Here is a tiny trained network, its code and every weight. The questions are about switching its units off for an input and a class, where a switched-off unit gives its printed mean instead of its output.

import numpy as np


def w(rows, s, z=0):
    codes = np.array(rows[::2]) - 128.0
    scale = np.full(codes.shape[1], s)
    scale[-1] = z or s
    return codes * scale


def f(y):
    return y / 2 * (1 + np.tanh(0.7978845608 * (y + 0.044715 * y**3)))


def log_softmax(a):
    a = a - a.max(-1, keepdims=True)
    return a - np.log(np.exp(a).sum(-1, keepdims=True))


def net(x, mask):
    res = np.array(x, float).reshape(1, 3) / 4 @ E
    y = f(res @ A[0][:, :-1].T + A[0][:, -1])
    res = res + np.where(mask, y, B[0][:, -1]) @ B[0][:, :-1]
    return log_softmax(res[-1] @ U[:, :-1].T + U[:, -1])


A, B = {}, {}
E = w([
[73,46,140,232,246,154],'x0',
[112,90,45,212,2,90],'x1',
[145,179,194,195,89,237],'x2',
],0.009)
A[0] = w([
[165,127,104,72,85,137,160],'n1',
[140,151,139,90,169,165,129],'n2',
[120,85,138,151,157,143,108],'n3',
[104,174,146,72,71,113,107],'n4',
[153,152,128,78,191,179,126],'n5',
[100,135,106,154,85,113,117],'n6',
[118,121,145,141,99,140,247],'n7',
[147,158,174,178,85,214,131],'n8',
[146,84,140,88,155,54,117],'n9',
[130,96,64,64,168,86,138],'n10',
[158,142,155,129,96,164,104],'n11',
[134,87,112,176,74,114,106],'n12',
[116,155,188,48,166,140,122],'n13',
[99,133,155,111,162,110,134],'n14',
[135,119,192,138,95,176,108],'n15',
[108,75,103,98,108,76,132],'n16',
[122,83,106,249,212,120,130],'n17',
[80,108,125,143,91,116,96],'n18',
[119,121,107,106,156,59,114],'n19',
[134,119,39,195,57,124,124],'n20',
[125,115,134,63,185,162,93],'n21',
[180,153,92,88,81,130,158],'n22',
[141,151,149,81,67,126,110],'n23',
[112,154,159,158,124,191,92],'n24',
],0.012)
B[0] = w([
[103,107,140,105,138,145,201],'n1',
[119,114,145,138,126,90,175],'n2',
[129,122,132,101,102,137,158],'n3',
[135,133,133,86,89,160,183],'n4',
[138,83,138,138,125,89,192],'n5',
[153,128,141,116,116,106,164],'n6',
[64,72,132,164,254,127,236],'n7',
[123,156,41,132,115,120,209],'n8',
[130,146,86,139,110,129,183],'n9',
[109,157,82,146,133,147,212],'n10',
[123,141,109,119,108,131,151],'n11',
[158,120,137,117,96,84,180],'n12',
[126,81,152,136,126,81,204],'n13',
[122,121,128,128,130,114,158],'n14',
[141,135,85,123,102,123,161],'n15',
[124,124,101,133,132,119,191],'n16',
[95,112,149,46,99,160,250],'n17',
[140,139,133,122,102,107,145],'n18',
[141,152,85,140,116,141,175],'n19',
[148,91,156,143,122,65,231],'n20',
[154,119,131,128,98,94,171],'n21',
[95,116,145,96,136,139,210],'n22',
[136,128,133,89,99,153,181],'n23',
[139,156,88,105,78,101,161],'n24',
],0.029,0.012)
U = w([
[95,120,145,54,104,178,110],'0',
[166,107,137,162,118,49,157],'1',
[119,164,3,159,120,122,136],'2',
[96,121,134,163,221,158,252],'3',
[162,162,159,154,152,143,61],'4',
[165,140,138,170,131,159,56],'5',
[193,162,180,178,155,126,68],'6',
],0.013,0.0045)

Each question gives the input, the list of numbers given to net, and the class t.
The units are the neurons (one row each of A and B). Each row of codes is followed by its name. A weight is (code - 128) times the scale printed after its matrix; where a second scale follows, it is the last column's (A, B and U).
mask holds one flag per neuron, in row order. A switched-off neuron (its flag False) gives its mean, the last column of its row in B, instead of its output. The means were averaged over made-up inputs and are rounded, as every weight is.
A unit's drop is (log p(t) with every unit on - log p(t) with that unit switched off) / (log p(t) with every unit on - log p(t) with every unit switched off).
The circuit of an input: a set's keep is (log p(t) with only the set's units on - log p(t) with every unit switched off) / (log p(t) with every unit on - log p(t) with every unit switched off). Starting from the 12 units with the biggest drops (on a tie, the unit counted first), units are removed one at a time, each time the one whose removal leaves the highest keep (on an exact tie, the one counted first), for as long as the keep stays at least 0.8.
circuit, biggest first: the units of the circuit, biggest drop first
unit that matters most: the unit with the biggest drop
k most important neurons: the k neurons with the biggest drops, biggest first
drop when u is switched off: that unit's drop, to one decimal
input [8,8,4], class 0: circuit, biggest first => n17
input [1,-1,-3], class 3: 2 most important neurons => n8, n24
input [-3,3,-3], class 3: 2 most important neurons => n17, n8
input [-8,8,-3], class 0: 3 most important neurons => n22, n4, n1
input [-5,-6,0], class 1: 3 most important neurons => n17, n13, n5
input [2,5,2], class 1: 2 most important neurons => n20, n12
input [-4,-6,6], class 1: 2 most important neurons => n13, n5
input [-6,7,-3], class 1: 3 most important neurons => n20, n17, n12
input [3,2,-4], class 2: 3 most important neurons => n22, n1, n7
input [1,-8,-8], class 1: 3 most important neurons => n13, n5, n21
input [-5,7,6], class 1: 2 most important neurons => n20, n17
input [4,4,-3], class 0: 2 most important neurons => n17, n13
input [7,-5,-7], class 0: 2 most important neurons => n17, n8
input [8,3,8], class 0: 2 most important neurons => n17, n10
input [-6,0,8], class 2: circuit, biggest first => n8
input [3,-4,5], class 2: 3 most important neurons => n8, n20, n24
input [6,1,-7], class 2: 3 most important neurons => n10, n19, n9
input [0,2,0], class 3: drop when n19 is switched off => 0.0
input [-2,-3,5], class 2: drop when n8 is switched off => 0.4
input [6,2,-1], class 0: drop when n17 is switched off => 3.2
input [3,0,0], class 3: unit that matters most => n4
input [0,2,3], class 3: drop when n7 is switched off => 0.2
